Below are the code and all the weights of a small trained network. Each question names an input and a class and asks about switching units off, where a switched-off unit gives its printed mean instead of its output.

import numpy as np


def w(rows, s, z=0):
    codes = np.array(rows[::2]) - 128.0
    scale = np.full(codes.shape[1], s)
    scale[-1] = z or s
    return codes * scale


def norm(h):
    return h / np.sqrt((h * h).mean(-1, keepdims=True) + 1e-5)


def f(y):
    return y / 2 * (1 + np.tanh(0.7978845608 * (y + 0.044715 * y**3)))


def log_softmax(a):
    a = a - a.max(-1, keepdims=True)
    return a - np.log(np.exp(a).sum(-1, keepdims=True))


def net(x, mask):
    res = np.array(x, float).reshape(1, 8) / 4 @ E
    u = 0
    for l in range(2):
        y = f(norm(res) @ A[l][:, :-1].T + A[l][:, -1])
        res = res + np.where(mask[u : u + 16], y, B[l][:, -1]) @ B[l][:, :-1]
        u += 16
    return log_softmax(norm(res)[-1] @ U[:, :-1].T + U[:, -1])


A, B = {}, {}
E = w([
[125,129,132,131,125,117,128,125,126],'x0',
[167,155,115,134,47,199,227,153,14],'x1',
[130,131,129,128,141,137,133,126,129],'x2',
[63,176,139,243,82,171,198,121,215],'x3',
[126,126,129,128,131,129,130,129,129],'x4',
[129,128,129,128,126,122,130,125,126],'x5',
[127,128,129,129,134,132,131,129,128],'x6',
[119,66,74,252,209,148,83,42,120],'x7',
],0.0046)
A[0] = w([
[161,85,126,97,200,119,69,144,94,87],'L0N1',
[171,167,124,167,159,143,116,98,145,140],'L0N2',
[39,166,140,189,79,164,190,133,223,241],'L0N3',
[163,164,194,20,109,103,49,163,101,91],'L0N4',
[116,187,166,90,133,181,161,112,119,127],'L0N5',
[133,199,149,110,74,137,136,123,132,32],'L0N6',
[201,175,97,54,78,173,149,146,148,190],'L0N7',
[101,176,190,98,101,120,110,117,229,40],'L0N8',
[119,68,71,153,156,133,130,101,57,82],'L0N9',
[172,86,111,106,126,141,148,155,19,37],'L0N10',
[82,51,65,155,220,91,71,82,202,96],'L0N11',
[139,115,140,66,156,131,27,69,188,192],'L0N12',
[67,175,186,128,150,153,149,128,227,3],'L0N13',
[93,102,80,191,100,165,179,121,1,153],'L0N14',
[65,212,192,91,58,164,159,220,219,116],'L0N15',
[221,169,172,46,170,104,108,163,140,60],'L0N16',
],0.0061,0.0038)
B[0] = w([
[3,176,120,89,66,154,92,71,82,169],'L0N1',
[152,87,170,98,132,31,138,102,141,142],'L0N2',
[101,125,168,119,48,199,162,53,187,254],'L0N3',
[150,186,216,247,188,124,105,136,150,201],'L0N4',
[147,121,121,111,81,90,172,164,70,147],'L0N5',
[146,95,121,84,108,206,209,99,139,133],'L0N6',
[117,108,201,172,145,37,185,147,146,191],'L0N7',
[163,75,114,98,113,71,76,225,192,159],'L0N8',
[52,141,17,113,176,128,126,133,96,154],'L0N9',
[204,109,81,59,155,125,207,54,145,170],'L0N10',
[190,107,146,164,108,50,249,166,67,219],'L0N11',
[52,164,162,134,124,88,162,209,82,208],'L0N12',
[174,75,111,69,78,34,53,201,150,157],'L0N13',
[156,225,109,103,175,192,65,138,195,211],'L0N14',
[38,98,78,24,135,51,118,161,41,215],'L0N15',
[183,124,208,202,144,126,81,162,192,171],'L0N16',
],0.0047,0.0074)
A[1] = w([
[145,114,29,43,142,171,59,76,81,4],'L1N1',
[119,127,53,166,133,234,77,86,78,79],'L1N2',
[145,143,147,191,162,168,157,71,82,100],'L1N3',
[127,129,176,66,84,25,134,212,129,101],'L1N4',
[151,182,148,120,129,192,132,126,192,122],'L1N5',
[130,82,191,87,116,146,57,130,201,97],'L1N6',
[157,145,209,66,67,143,179,84,99,43],'L1N7',
[141,127,121,117,163,98,139,206,43,137],'L1N8',
[158,154,135,146,184,106,133,48,89,146],'L1N9',
[134,116,9,62,211,95,87,133,31,130],'L1N10',
[134,85,100,246,145,142,161,110,253,107],'L1N11',
[236,146,147,101,205,110,145,193,102,89],'L1N12',
[46,50,93,146,139,74,68,129,111,10],'L1N13',
[60,61,126,80,157,105,101,170,72,74],'L1N14',
[124,163,91,150,136,221,72,30,139,46],'L1N15',
[87,96,175,56,154,140,54,191,123,66],'L1N16',
],0.0069,0.0037)
B[1] = w([
[179,200,83,101,219,190,178,95,210,144],'L1N1',
[171,212,139,109,109,197,49,84,228,161],'L1N2',
[101,129,148,33,35,99,66,142,218,157],'L1N3',
[127,122,77,121,150,234,81,106,177,254],'L1N4',
[97,113,104,199,102,96,42,148,107,154],'L1N5',
[48,145,87,166,158,13,48,157,80,142],'L1N6',
[131,118,175,93,134,170,202,163,55,161],'L1N7',
[142,161,102,167,144,144,81,66,93,187],'L1N8',
[98,46,118,92,100,210,136,181,112,167],'L1N9',
[108,138,29,95,235,66,214,83,156,172],'L1N10',
[242,52,208,202,90,111,174,117,72,179],'L1N11',
[254,121,167,95,201,96,112,164,37,182],'L1N12',
[97,74,117,96,91,124,183,78,48,140],'L1N13',
[95,78,97,140,92,82,174,38,94,157],'L1N14',
[170,175,59,134,92,180,34,78,142,166],'L1N15',
[122,140,101,214,107,84,52,128,160,154],'L1N16',
],0.0061,0.0075)
U = w([
[85,188,206,181,213,67,17,194,122,251],'0',
[221,177,214,36,181,195,151,189,28,58],'1',
[17,69,110,81,24,79,52,182,208,120],'2',
[62,189,196,28,27,234,218,184,94,11],'3',
[58,69,29,186,214,44,159,20,39,2],'4',
[191,211,26,72,230,203,158,33,161,106],'5',
[160,28,171,254,53,83,194,75,164,42],'6',
[169,179,103,178,35,229,90,42,195,238],'7',
],0.0084,0.0019)

Each question gives the input, the list of numbers given to net, and the class t.
The units are the neurons (one row each of A and B). Each row of codes is followed by its name. A weight is (code - 128) times the scale printed after its matrix; where a second scale follows, it is the last column's (A, B and U).
mask holds one flag per neuron, layer by layer. A switched-off neuron (its flag False) gives its mean, the last column of its row in B, instead of its output. The means were averaged over made-up inputs and are rounded, as every weight is.
A unit's drop is (log p(t) with every unit on - log p(t) with that unit switched off) / (log p(t) with every unit on - log p(t) with every unit switched off).
The circuit of an input: a set's keep is (log p(t) with only the set's units on - log p(t) with every unit switched off) / (log p(t) with every unit on - log p(t) with every unit switched off). Starting from the 12 units with the biggest drops (on a tie, the unit counted first), units are removed one at a time, each time the one whose removal leaves the highest keep (on an exact tie, the one counted first), for as long as the keep stays at least 0.8.
circuit, biggest first: the units of the circuit, biggest drop first
unit that matters most: the unit with the biggest drop
k most important neurons: the k neurons with the biggest drops, biggest first
top k neurons in layer l: the k neurons of layer l with the biggest drops, biggest first
drop of u: that unit's drop, to one decimal
input [7,-5,6,8,-2,-7,-2,-1], class 2: 2 most important neurons => (L0N13, L0N15)
input [3,0,8,1,-1,-2,7,-2], class 2: unit that matters most => L0N3
input [4,1,-1,-2,6,7,4,8], class 5: circuit, biggest first => (L0N7, L0N4, L1N1)
input [8,1,-6,-1,-1,-8,0,-8], class 1: circuit, biggest first => (L1N12, L0N3)
input [3,6,-8,0,4,5,4,-2], class 1: circuit, biggest first => (L0N3, L0N1)
input [-1,4,1,-8,6,6,-8,1], class 5: circuit, biggest first => (L0N11, L1N1)
input [0,-1,-4,1,7,-8,5,8], class 6: 3 most important neurons => (L0N15, L0N11, L1N11)
input [7,0,-3,6,5,-3,4,3], class 6: 3 most important neurons => (L1N11, L1N4, L0N1)
input [-5,-7,5,3,-1,0,4,0], class 2: circuit, biggest first => (L0N13, L0N4)
input [-2,-2,-5,2,-7,-8,-1,7], class 6: 2 most important neurons => (L0N11, L0N15)
input [-5,1,2,1,-2,3,7,8], class 7: top 2 neurons in layer 1 => (L1N2, L1N3)
input [7,-1,-7,-6,8,2,6,0], class 0: 2 most important neurons => (L0N4, L0N15)
input [-1,-6,-5,6,4,5,0,0], class 2: 4 most important neurons => (L0N13, L0N8, L0N4, L0N15)
input [-4,0,-5,4,-3,-7,2,5], class 6: circuit, biggest first => (L1N11)
input [3,-3,-3,-6,1,0,4,1], class 4: 3 most important neurons => (L0N1, L0N3, L0N14)
input [7,1,-7,6,-7,0,-4,-1], class 3: 2 most important neurons => (L0N3, L0N15)
input [6,0,0,3,5,3,-8,-6], class 2: 2 most important neurons => (L0N15, L0N8)
input [-1,-4,-8,1,-6,-7,-6,5], class 6: 2 most important neurons => (L0N15, L1N10)
input [5,-8,2,7,-8,4,-1,2], class 6: 2 most important neurons => (L1N11, L0N11)
input [-2,-6,-8,-2,-5,4,7,-5], class 0: circuit, biggest first => (L0N4)
input [-5,-5,5,-8,-7,-4,-5,2], class 4: drop of L0N1 => 0.2
input [-1,-3,-5,-7,4,-2,3,-8], class 0: drop of L1N1 => 0.0
input [-8,8,-3,-4,8,-5,-3,7], class 5: drop of L1N10 => 0.1
